Below is a small trained network, with its code and all its weights. Each question gives an input and a class and asks what happens when units are switched off, that is, made to give their printed mean instead of their output.

import numpy as np


def w(rows, s, z=0):
    codes = np.array(rows[::2]) - 128.0
    scale = np.full(codes.shape[1], s)
    scale[-1] = z or s
    return codes * scale


def norm(h):
    return h / np.sqrt((h * h).mean(-1, keepdims=True) + 1e-5)


def f(y):
    return y / 2 * (1 + np.tanh(0.7978845608 * (y + 0.044715 * y**3)))


def log_softmax(a):
    a = a - a.max(-1, keepdims=True)
    return a - np.log(np.exp(a).sum(-1, keepdims=True))


def net(x, mask):
    res = np.array(x, float).reshape(1, 8) / 4 @ E
    u = 0
    for l in range(2):
        y = f(norm(res) @ A[l][:, :-1].T + A[l][:, -1])
        res = res + np.where(mask[u : u + 9], y, B[l][:, -1]) @ B[l][:, :-1]
        u += 9
    return log_softmax(norm(res)[-1] @ U[:, :-1].T + U[:, -1])


A, B = {}, {}
E = w([
[219,97,147,93,139,210,123],'x0',
[129,128,127,130,128,128,129],'x1',
[157,167,155,38,124,64,33],'x2',
[96,49,181,136,240,106,87],'x3',
[130,129,118,129,132,122,128],'x4',
[135,130,125,134,130,126,124],'x5',
[182,3,138,141,65,34,162],'x6',
[125,123,125,125,126,132,130],'x7',
],0.0053)
A[0] = w([
[197,122,141,81,165,231,137,69],'0.n1',
[121,175,132,59,156,83,53,47],'0.n2',
[82,207,114,125,203,176,99,29],'0.n3',
[53,167,123,143,136,72,149,87],'0.n4',
[23,166,127,136,123,82,142,41],'0.n5',
[79,80,148,116,251,128,107,4],'0.n6',
[117,55,105,121,115,74,132,60],'0.n7',
[141,209,94,97,59,154,177,16],'0.n8',
[62,113,117,189,159,195,191,23],'0.n9',
],0.011,0.003)
B[0] = w([
[144,74,83,42,107,206,73,241],'0.n1',
[238,151,70,202,162,124,162,250],'0.n2',
[50,141,175,87,177,125,237,254],'0.n3',
[164,76,115,71,115,208,81,197],'0.n4',
[162,71,106,50,114,209,73,204],'0.n5',
[60,133,153,227,75,59,32,219],'0.n6',
[74,144,144,90,183,160,183,184],'0.n7',
[55,126,158,226,104,83,67,235],'0.n8',
[247,181,90,150,174,70,131,201],'0.n9',
],0.015,0.006)
A[1] = w([
[91,134,167,168,85,88,94,116],'1.n1',
[86,222,150,91,154,146,159,2],'1.n2',
[106,134,180,73,127,121,192,117],'1.n3',
[240,175,97,154,148,74,149,27],'1.n4',
[111,216,119,124,9,171,145,110],'1.n5',
[156,26,201,106,103,54,205,82],'1.n6',
[67,138,134,82,167,108,234,75],'1.n7',
[88,159,150,186,56,98,99,61],'1.n8',
[107,117,77,61,128,142,96,72],'1.n9',
],0.012,0.0024)
B[1] = w([
[102,96,192,210,101,129,151,214],'1.n1',
[47,152,108,25,84,47,220,189],'1.n2',
[71,138,171,146,188,187,165,182],'1.n3',
[252,193,136,177,77,87,216,255],'1.n4',
[108,66,166,108,233,48,38,166],'1.n5',
[16,242,90,39,172,84,130,173],'1.n6',
[105,161,190,115,121,223,229,238],'1.n7',
[102,74,235,211,196,164,99,223],'1.n8',
[151,106,124,125,22,173,158,211],'1.n9',
],0.011,0.0053)
U = w([
[139,128,153,150,124,161,144,255],'0',
[45,97,193,234,149,55,36,95],'1',
[20,197,137,44,171,134,223,91],'2',
[254,188,78,170,135,58,161,84],'3',
[144,40,75,38,74,209,42,73],'4',
],0.0064,0.008)

Each question gives the input, the list of numbers given to net, and the class t.
The units are the neurons (one row each of A and B). Each row of codes is followed by its name. A weight is (code - 128) times the scale printed after its matrix; where a second scale follows, it is the last column's (A, B and U).
mask holds one flag per neuron, layer by layer. A switched-off neuron (its flag False) gives its mean, the last column of its row in B, instead of its output. The means were averaged over made-up inputs and are rounded, as every weight is.
A unit's drop is (log p(t) with every unit on - log p(t) with that unit switched off) / (log p(t) with every unit on - log p(t) with every unit switched off).
The circuit of an input: a set's keep is (log p(t) with only the set's units on - log p(t) with every unit switched off) / (log p(t) with every unit on - log p(t) with every unit switched off). Starting from the 12 units with the biggest drops (on a tie, the unit counted first), units are removed one at a time, each time the one whose removal leaves the highest keep (on an exact tie, the one counted first), for as long as the keep stays at least 0.8.
circuit, biggest first: the units of the circuit, biggest drop first
most important unit: the unit with the biggest drop
top k neurons: the k neurons with the biggest drops, biggest first
top k neurons in layer l: the k neurons of layer l with the biggest drops, biggest first
input [-8,7,7,-8,4,0,4,-4], class 1: circuit, biggest first -> 1.n5
input [-3,5,2,-4,1,7,-4,-1], class 1: top 2 neurons -> 0.n8; 0.n7
input [-5,5,-6,-2,1,-5,7,-4], class 2: top 2 neurons -> 0.n2; 0.n7
input [-6,6,-6,-8,7,-1,-3,-3], class 1: top 3 neurons -> 0.n8; 0.n2; 0.n1
input [8,5,2,-3,2,-3,-8,4], class 2: top 2 neurons in layer 0 -> 0.n3; 0.n5
input [8,-2,-8,-3,-5,-3,5,-6], class 3: top 4 neurons -> 0.n9; 0.n3; 0.n5; 0.n4
input [-7,3,-2,-6,1,0,-3,-6], class 4: top 2 neurons in layer 0 -> 0.n5; 0.n4
input [-5,4,-3,-7,5,5,7,-2], class 1: top 3 neurons -> 0.n3; 0.n8; 1.n5
input [0,1,-4,0,8,-4,3,-3], class 3: top 3 neurons -> 0.n9; 0.n3; 1.n4
input [4,3,-7,-6,4,6,-6,0], class 3: top 2 neurons in layer 0 -> 0.n9; 0.n6
input [-4,4,-3,1,-8,-5,-3,-3], class 4: top 3 neurons in layer 0 -> 0.n5; 0.n4; 0.n2
input [6,-7,6,7,-1,3,-8,2], class 2: top 2 neurons -> 0.n3; 0.n8
input [6,-5,8,4,0,3,-8,-2], class 2: top 3 neurons -> 0.n3; 0.n9; 1.n2
input [-6,6,-8,7,-1,-5,-3,7], class 3: top 2 neurons -> 0.n9; 0.n8
input [-6,-6,-6,3,-3,5,2,-2], class 3: circuit, biggest first -> 0.n9
input [-5,-4,8,6,6,4,5,-4], class 3: top 2 neurons -> 0.n2; 0.n8
input [7,5,6,0,-7,-1,4,2], class 4: top 3 neurons in layer 0 -> 0.n1; 0.n9; 0.n3
input [5,-2,-8,-8,-7,4,-7,0], class 1: circuit, biggest first -> 0.n8; 1.n5
input [0,-5,8,5,6,2,-3,7], class 3: top 2 neurons in layer 0 -> 0.n2; 0.n8
input [-1,-1,0,2,-7,4,4,-2], class 2: most important unit -> 0.n7
